Below are the code and all the weights of a small trained network. Each question names an input and a class and asks about switching units off, where a switched-off unit gives its printed mean instead of its output.

import numpy as np


def w(rows, s, z=0):
    codes = np.array(rows[::2]) - 128.0
    scale = np.full(codes.shape[1], s)
    scale[-1] = z or s
    return codes * scale


def norm(h):
    return h / np.sqrt((h * h).mean(-1, keepdims=True) + 1e-5)


def f(y):
    return np.maximum(y, 0)


def log_softmax(a):
    a = a - a.max(-1, keepdims=True)
    return a - np.log(np.exp(a).sum(-1, keepdims=True))


def net(x, mask):
    res = np.array(x, float).reshape(1, 4) / 4 @ E
    u = 0
    for l in range(3):
        y = f(norm(res) @ A[l][:, :-1].T + A[l][:, -1])
        res = res + np.where(mask[u : u + 12], y, B[l][:, -1]) @ B[l][:, :-1]
        u += 12
    return log_softmax(norm(res)[-1] @ U[:, :-1].T + U[:, -1])


A, B = {}, {}
E = w([
[111,252,95,248],'x0',
[53,201,233,111],'x1',
[25,69,16,153],'x2',
[127,127,125,127],'x3',
],0.0031)
A[0] = w([
[153,72,48,87,69],'0.n1',
[113,2,120,96,255],'0.n2',
[67,217,133,100,53],'0.n3',
[73,65,84,199,206],'0.n4',
[123,120,55,162,217],'0.n5',
[174,161,59,188,191],'0.n6',
[146,63,123,158,140],'0.n7',
[73,72,201,89,41],'0.n8',
[183,144,133,134,218],'0.n9',
[93,205,148,67,6],'0.n10',
[94,174,137,226,129],'0.n11',
[123,123,104,127,70],'0.n12',
],0.0061,0.00096)
B[0] = w([
[88,113,196,162,211],'0.n1',
[202,130,145,156,253],'0.n2',
[34,4,149,125,198],'0.n3',
[171,197,123,85,228],'0.n4',
[170,144,120,62,210],'0.n5',
[183,30,160,166,223],'0.n6',
[112,72,141,94,174],'0.n7',
[127,2,169,142,208],'0.n8',
[105,217,135,54,182],'0.n9',
[66,130,121,184,182],'0.n10',
[114,69,208,144,221],'0.n11',
[71,163,164,144,142],'0.n12',
],0.0045,0.0036)
A[1] = w([
[154,157,12,118,71],'1.n1',
[136,87,169,123,165],'1.n2',
[127,134,253,46,150],'1.n3',
[55,187,213,91,56],'1.n4',
[105,117,36,209,186],'1.n5',
[112,87,98,25,104],'1.n6',
[35,124,86,137,172],'1.n7',
[183,110,56,100,255],'1.n8',
[9,42,52,52,155],'1.n9',
[193,167,168,123,111],'1.n10',
[114,151,92,249,91],'1.n11',
[109,66,72,70,79],'1.n12',
],0.0067,0.0019)
B[1] = w([
[139,117,138,74,145],'1.n1',
[45,141,137,189,206],'1.n2',
[129,166,69,158,253],'1.n3',
[105,141,90,125,190],'1.n4',
[164,174,159,113,165],'1.n5',
[116,185,190,188,169],'1.n6',
[178,200,113,169,165],'1.n7',
[94,170,129,165,193],'1.n8',
[156,196,130,95,198],'1.n9',
[125,153,93,142,173],'1.n10',
[158,133,253,203,162],'1.n11',
[157,173,149,100,163],'1.n12',
],0.0053,0.0056)
A[2] = w([
[51,126,134,91,175],'2.n1',
[88,194,85,244,184],'2.n2',
[134,90,164,39,146],'2.n3',
[160,238,156,172,57],'2.n4',
[235,106,81,188,137],'2.n5',
[80,162,82,191,106],'2.n6',
[189,60,138,113,111],'2.n7',
[59,75,92,151,148],'2.n8',
[98,237,138,111,177],'2.n9',
[163,102,100,186,117],'2.n10',
[143,52,255,161,98],'2.n11',
[87,137,151,98,8],'2.n12',
],0.0067,0.0014)
B[2] = w([
[133,205,101,188,162],'2.n1',
[112,19,144,50,255],'2.n2',
[210,111,200,207,142],'2.n3',
[144,112,144,52,242],'2.n4',
[18,182,109,140,204],'2.n5',
[215,99,114,162,180],'2.n6',
[93,210,122,155,154],'2.n7',
[63,114,3,134,147],'2.n8',
[182,142,32,102,214],'2.n9',
[59,108,86,149,165],'2.n10',
[138,63,144,82,220],'2.n11',
[62,203,137,186,141],'2.n12',
],0.0051,0.0062)
U = w([
[161,71,254,191,128],'0',
[205,233,79,64,128],'1',
[66,86,86,90,195],'2',
[3,195,74,226,118],'3',
[131,51,34,160,2],'4',
],0.0095,0.0072)

Each question gives the input, the list of numbers given to net, and the class t.
The units are the neurons (one row each of A and B). Each row of codes is followed by its name. A weight is (code - 128) times the scale printed after its matrix; where a second scale follows, it is the last column's (A, B and U).
mask holds one flag per neuron, layer by layer. A switched-off neuron (its flag False) gives its mean, the last column of its row in B, instead of its output. The means were averaged over made-up inputs and are rounded, as every weight is.
A unit's drop is (log p(t) with every unit on - log p(t) with that unit switched off) / (log p(t) with every unit on - log p(t) with every unit switched off).
The circuit of an input: a set's keep is (log p(t) with only the set's units on - log p(t) with every unit switched off) / (log p(t) with every unit on - log p(t) with every unit switched off). Starting from the 12 units with the biggest drops (on a tie, the unit counted first), units are removed one at a time, each time the one whose removal leaves the highest keep (on an exact tie, the one counted first), for as long as the keep stays at least 0.8.
units of the circuit, in order: the units of the circuit, biggest drop first
k most important neurons: the k neurons with the biggest drops, biggest first
top k neurons in layer l: the k neurons of layer l with the biggest drops, biggest first
input [5,-3,-3,-7], class 2: units of the circuit, in order => (0.n2; 2.n2)
input [2,-6,-5,2], class 3: most important neuron => (2.n5)
input [-1,5,-1,-2], class 3: units of the circuit, in order => (2.n11; 0.n6; 1.n4)
input [4,-1,-3,3], class 0: 2 most important neurons => (0.n6; 0.n4)
input [4,3,-3,-5], class 2: 2 most important neurons => (2.n2; 1.n4)
input [-7,-8,-3,7], class 3: units of the circuit, in order => (2.n5; 2.n7; 2.n4; 2.n2)
input [3,0,-3,5], class 2: units of the circuit, in order => (2.n2; 0.n2)
input [-5,8,4,4], class 3: units of the circuit, in order => (2.n1; 2.n2)
input [4,-6,-4,5], class 3: 2 most important neurons => (2.n5; 0.n6)
input [7,7,-3,7], class 0: 2 most important neurons => (1.n11; 2.n5)
input [0,-4,2,-2], class 3: 4 most important neurons => (0.n2; 0.n6; 2.n5; 0.n9)
input [-7,5,7,6], class 0: 2 most important neurons => (0.n8; 0.n2)
input [2,5,-5,7], class 2: 2 most important neurons => (2.n2; 0.n3)
input [0,2,-2,3], class 4: top 3 neurons in layer 2 => (2.n6; 2.n2; 2.n5)
input [5,-3,1,4], class 0: top 2 neurons in layer 1 => (1.n11; 1.n3)
input [4,-8,3,6], class 3: 2 most important neurons => (0.n6; 2.n5)
input [-3,-7,7,-2], class 1: 2 most important neurons => (1.n9; 1.n12)
input [7,6,1,-6], class 0: 2 most important neurons => (1.n11; 2.n5)
input [4,-2,7,1], class 1: top neuron in layer 0 => (0.n5)
input [-5,-7,7,0], class 1: top 2 neurons in layer 0 => (0.n4; 0.n8)
input [-6,5,-8,-8], class 1: top 2 neurons in layer 0 => (0.n6; 0.n11)
